Here is a tiny trained network, its code and every weight. The questions are about switching its units off for an input and a target symbol, where a switched-off unit gives its printed mean instead of its output.

import numpy as np


def w(rows, s, z=0):
    codes = np.array(rows[::2]) - 128.0
    scale = np.full(codes.shape[1], s)
    scale[-1] = z or s
    return codes * scale


def norm(h):
    return h / np.sqrt((h * h).mean(-1, keepdims=True) + 1e-5)


def f(y):
    return y / 2 * (1 + np.tanh(0.7978845608 * (y + 0.044715 * y**3)))


def softmax(a):
    e = np.exp(a - a.max(-1, keepdims=True))
    return e / e.sum(-1, keepdims=True)


def log_softmax(a):
    a = a - a.max(-1, keepdims=True)
    return a - np.log(np.exp(a).sum(-1, keepdims=True))


def net(x, mask):
    ids = ['αγδεζλμξπ'.index(c) for c in x.split()]
    T = len(ids)
    res = E[ids] + P[:T]
    r = norm(res)
    for j in range(3):
        rows = slice(3 * j, 3 * j + 3)
        q, k, v = (r @ M[0][rows].T for M in (Q, K, V))
        z = softmax(np.where(np.tri(T) > 0, q @ k.T / 3**0.5, -1e9)) @ v
        o = O[0][rows]
        res = res + np.where(mask[j], z, o[:, -1]) @ o[:, :-1]
    y = f(norm(res) @ A[0][:, :-1].T + A[0][:, -1])
    res = res + np.where(mask[3:27], y, B[0][:, -1]) @ B[0][:, :-1]
    return log_softmax(norm(res)[-1] @ U[:, :-1].T + U[:, -1])


Q, K, V, O, A, B = {}, {}, {}, {}, {}, {}
E = w([
[31,127,154],'α',
[159,154,169],'γ',
[70,1,131],'δ',
[152,103,180],'ε',
[47,84,190],'ζ',
[109,83,169],'λ',
[96,77,146],'μ',
[126,90,137],'ξ',
[84,85,193],'π',
],0.01)
P = w([
[162,157,141],'0',
[33,129,61],'1',
[111,6,153],'2',
[168,121,55],'3',
[127,33,147],'4',
[73,170,36],'5',
[132,23,160],'6',
],0.014)
Q[0] = w([
[155,171,102],'h1',
[246,134,141],'h1',
[186,155,32],'h1',
[159,99,114],'h2',
[62,169,187],'h2',
[94,220,8],'h2',
[192,36,172],'h3',
[172,98,137],'h3',
[240,128,77],'h3',
],0.015)
K[0] = w([
[111,94,71],'h1',
[174,189,52],'h1',
[165,70,44],'h1',
[90,153,124],'h2',
[211,84,149],'h2',
[139,66,7],'h2',
[99,196,236],'h3',
[111,150,167],'h3',
[69,56,97],'h3',
],0.017)
V[0] = w([
[170,188,138],'h1',
[177,95,169],'h1',
[175,102,97],'h1',
[135,10,153],'h2',
[187,197,80],'h2',
[105,156,181],'h2',
[181,5,88],'h3',
[162,135,146],'h3',
[43,95,90],'h3',
],0.021)
O[0] = w([
[120,49,165,102],'h1',
[203,143,147,254],'h1',
[168,83,85,119],'h1',
[214,234,162,214],'h2',
[139,38,90,32],'h2',
[104,128,178,173],'h2',
[254,92,82,152],'h3',
[135,91,127,167],'h3',
[185,188,122,51],'h3',
],0.019,0.0084)
A[0] = w([
[119,105,133,89],'n1',
[166,52,179,84],'n2',
[125,91,148,94],'n3',
[180,60,86,190],'n4',
[141,148,120,106],'n5',
[111,173,105,102],'n6',
[188,84,177,74],'n7',
[150,123,158,17],'n8',
[125,123,146,27],'n9',
[156,151,166,162],'n10',
[79,108,140,3],'n11',
[122,230,95,220],'n12',
[48,131,139,64],'n13',
[77,169,84,127],'n14',
[150,108,98,154],'n15',
[236,142,128,169],'n16',
[134,155,175,116],'n17',
[134,124,125,145],'n18',
[71,136,64,213],'n19',
[162,113,117,115],'n20',
[121,119,103,103],'n21',
[40,88,207,185],'n22',
[122,119,107,162],'n23',
[141,125,3,96],'n24',
],0.018,0.0031)
B[0] = w([
[140,136,122,126],'n1',
[160,236,88,166],'n2',
[150,160,118,135],'n3',
[4,100,68,167],'n4',
[126,113,115,139],'n5',
[133,168,96,136],'n6',
[118,185,101,175],'n7',
[130,136,146,135],'n8',
[138,130,134,123],'n9',
[116,96,110,187],'n10',
[153,115,165,139],'n11',
[117,190,17,203],'n12',
[113,133,188,159],'n13',
[116,193,131,137],'n14',
[78,135,135,139],'n15',
[82,77,165,253],'n16',
[115,78,99,172],'n17',
[116,132,129,131],'n18',
[84,174,180,143],'n19',
[95,127,127,143],'n20',
[113,127,145,123],'n21',
[197,64,71,212],'n22',
[109,139,143,127],'n23',
[4,104,245,162],'n24',
],0.026,0.012)
U = w([
[75,204,160,72],'α',
[12,118,217,20],'γ',
[252,150,102,10],'δ',
[176,79,158,167],'ε',
[172,188,225,253],'ζ',
[159,106,96,154],'λ',
[120,134,61,165],'μ',
[101,41,137,126],'ξ',
[197,192,109,53],'π',
],0.017,0.0042)

Each question gives the input, a string of symbols that net reads in full, and the target symbol t.
The units are the heads (3 rows each of Q, K, V and O) and the neurons (one row each of A and B). Each row of codes is followed by its name. A weight is (code - 128) times the scale printed after its matrix; where a second scale follows, it is the last column's (O, A, B and U).
mask holds one flag per unit, heads first, then neurons. A switched-off unit (its flag False) gives its mean, the last column of its rows in O or B, instead of its output. The means were averaged over made-up inputs and are rounded, as every weight is.
A unit's drop is (log p(t) with every unit on - log p(t) with that unit switched off) / (log p(t) with every unit on - log p(t) with every unit switched off).
The circuit of an input: a set's keep is (log p(t) with only the set's units on - log p(t) with every unit switched off) / (log p(t) with every unit on - log p(t) with every unit switched off). Starting from the 12 units with the biggest drops (on a tie, the unit counted first), units are removed one at a time, each time the one whose removal leaves the highest keep (on an exact tie, the one counted first), for as long as the keep stays at least 0.8.
units of the circuit, in order: the units of the circuit, biggest drop first
unit that matters most: the unit with the biggest drop
k most important neurons: the k neurons with the biggest drops, biggest first
which heads matter: for each layer, one digit per head in row order, 1 if its drop is at least 0.15 and else 0, layers parted by /
input μ ζ δ γ ζ, target ζ: which heads matter -> 010
input δ μ μ ξ μ γ, target ξ: 3 most important neurons -> n24, n16, n2
input μ λ γ ξ π μ, target ξ: units of the circuit, in order -> h3, n24, h2, n16
input ζ γ μ γ γ μ γ, target α: units of the circuit, in order -> h2, n12
input μ μ ζ π α α, target π: unit that matters most -> h2
input γ μ μ γ μ γ, target γ: units of the circuit, in order -> h2, n24
input π ξ λ μ δ μ ε, target ε: which heads matter -> 001
input λ μ ε ξ μ, target δ: which heads matter -> 001
input π α λ μ, target α: which heads matter -> 111
input λ α μ α γ λ ζ, target δ: which heads matter -> 001
input ζ μ λ, target α: units of the circuit, in order -> h3, n16
input ξ π γ, target μ: units of the circuit, in order -> n4, n2, h2
input μ α μ δ μ μ, target δ: which heads matter -> 011
input λ μ α α μ μ ξ, target δ: unit that matters most -> h3
input ζ μ μ, target α: 2 most important neurons -> n16, n12
input μ μ γ α γ, target ζ: 2 most important neurons -> n22, n4
input μ γ μ γ λ μ γ, target ζ: 2 most important neurons -> n4, n22
input α π μ γ π π, target γ: units of the circuit, in order -> n24, h2, h1
input γ ξ ξ γ δ π, target γ: which heads matter -> 010
input λ π λ, target δ: which heads matter -> 001
input μ γ μ α α, target ζ: which heads matter -> 110
input π λ μ δ λ μ π, target ε: unit that matters most -> n22
input μ γ γ μ α, target ζ: 3 most important neurons -> n4, n22, n24
input μ α ζ, target ζ: 2 most important neurons -> n22, n12
